Here is a tiny trained network, its code and every weight. The questions are about switching its units off for an input and a class, where a switched-off unit gives its printed mean instead of its output.

import numpy as np


def w(rows, s, z=0):
    codes = np.array(rows[::2]) - 128.0
    scale = np.full(codes.shape[1], s)
    scale[-1] = z or s
    return codes * scale


def norm(h):
    return h / np.sqrt((h * h).mean(-1, keepdims=True) + 1e-5)


def f(y):
    return np.maximum(y, 0)


def log_softmax(a):
    a = a - a.max(-1, keepdims=True)
    return a - np.log(np.exp(a).sum(-1, keepdims=True))


def net(x, mask):
    res = np.array(x, float).reshape(1, 7) / 4 @ E
    u = 0
    for l in range(2):
        y = f(norm(res) @ A[l][:, :-1].T + A[l][:, -1])
        res = res + np.where(mask[u : u + 3], y, B[l][:, -1]) @ B[l][:, :-1]
        u += 3
    return log_softmax(norm(res)[-1] @ U[:, :-1].T + U[:, -1])


A, B = {}, {}
E = w([
[127,126,130,136],'x0',
[186,136,154,104],'x1',
[222,58,37,152],'x2',
[128,129,126,125],'x3',
[123,123,125,126],'x4',
[110,5,191,103],'x5',
[77,110,77,2],'x6',
],0.0032)
A[0] = w([
[75,187,173,96,4],'0.n1',
[110,246,67,162,151],'0.n2',
[123,128,109,85,95],'0.n3',
],0.014,0.0018)
B[0] = w([
[124,159,252,255,208],'0.n1',
[232,121,173,54,254],'0.n2',
[51,211,133,18,166],'0.n3',
],0.0059,0.0072)
A[1] = w([
[127,116,176,114,254],'1.n1',
[193,95,1,106,77],'1.n2',
[179,163,166,162,120],'1.n3',
],0.012,0.0054)
B[1] = w([
[189,103,54,137,254],'1.n1',
[64,131,193,211,181],'1.n2',
[9,106,99,98,211],'1.n3',
],0.012,0.0085)
U = w([
[88,152,254,187,43],'0',
[195,143,105,149,251],'1',
[89,151,59,117,49],'2',
[112,150,87,142,144],'3',
],0.014,0.0021)

Each question gives the input, the list of numbers given to net, and the class t.
The units are the neurons (one row each of A and B). Each row of codes is followed by its name. A weight is (code - 128) times the scale printed after its matrix; where a second scale follows, it is the last column's (A, B and U).
mask holds one flag per neuron, layer by layer. A switched-off neuron (its flag False) gives its mean, the last column of its row in B, instead of its output. The means were averaged over made-up inputs and are rounded, as every weight is.
A unit's drop is (log p(t) with every unit on - log p(t) with that unit switched off) / (log p(t) with every unit on - log p(t) with every unit switched off).
The circuit of an input: a set's keep is (log p(t) with only the set's units on - log p(t) with every unit switched off) / (log p(t) with every unit on - log p(t) with every unit switched off). Starting from all 6 units, units are removed one at a time, each time the one whose removal leaves the highest keep (on an exact tie, the one counted first), for as long as the keep stays at least 0.8.
circuit, biggest first: the units of the circuit, biggest drop first
k most important neurons: the k neurons with the biggest drops, biggest first
top k neurons in layer l: the k neurons of layer l with the biggest drops, biggest first
drop when u is switched off: that unit's drop, to one decimal
input [4,2,0,-5,1,-1,-5], class 2: circuit, biggest first : (1.n3)
input [4,7,-4,8,-4,2,-8], class 2: circuit, biggest first : (1.n3, 1.n2)
input [5,0,8,-6,-2,2,8], class 0: 2 most important neurons : (1.n2, 1.n1)
input [-6,4,7,3,-3,-2,6], class 0: 3 most important neurons : (1.n2, 1.n1, 1.n3)
input [1,3,8,8,-6,2,-6], class 0: circuit, biggest first : (0.n1, 1.n2, 1.n1)
input [-7,0,7,4,3,4,7], class 0: circuit, biggest first : (1.n2, 0.n2)
input [8,-7,-4,1,6,3,-7], class 2: 2 most important neurons : (1.n2, 0.n1)
input [7,-4,-3,-4,8,-4,-3], class 1: 2 most important neurons : (0.n2, 1.n2)
input [-2,-2,1,2,1,8,-7], class 1: 3 most important neurons : (0.n1, 1.n3, 1.n2)
input [1,0,-4,5,-1,-6,0], class 1: 2 most important neurons : (0.n2, 1.n2)
input [1,-1,6,8,-8,-6,-4], class 0: 4 most important neurons : (1.n2, 0.n1, 1.n1, 1.n3)
input [-3,-2,7,-4,-7,2,-4], class 0: 2 most important neurons : (0.n1, 1.n2)
input [-6,7,7,4,0,5,6], class 0: 3 most important neurons : (1.n2, 0.n1, 0.n2)
input [-3,3,-6,1,4,-7,-5], class 1: circuit, biggest first : (0.n2)
input [-8,1,-2,-3,7,0,-3], class 2: 2 most important neurons : (1.n3, 1.n2)
input [-1,5,-4,-5,7,5,-3], class 1: 2 most important neurons : (1.n1, 1.n2)
input [-3,3,-5,-4,8,8,7], class 1: top 2 neurons in layer 1 : (1.n3, 1.n1)
input [3,2,-3,1,8,-6,0], class 1: top 2 neurons in layer 1 : (1.n2, 1.n1)
input [4,2,7,5,6,-2,2], class 0: drop when 0.n3 is switched off : 0.0
input [-4,3,7,-1,2,-5,3], class 0: drop when 1.n1 is switched off : 0.1
input [-8,5,7,-8,8,2,-3], class 0: drop when 0.n1 is switched off : 0.8
input [-3,5,-3,6,-8,7,1], class 1: top neuron in layer 1 : (1.n3)
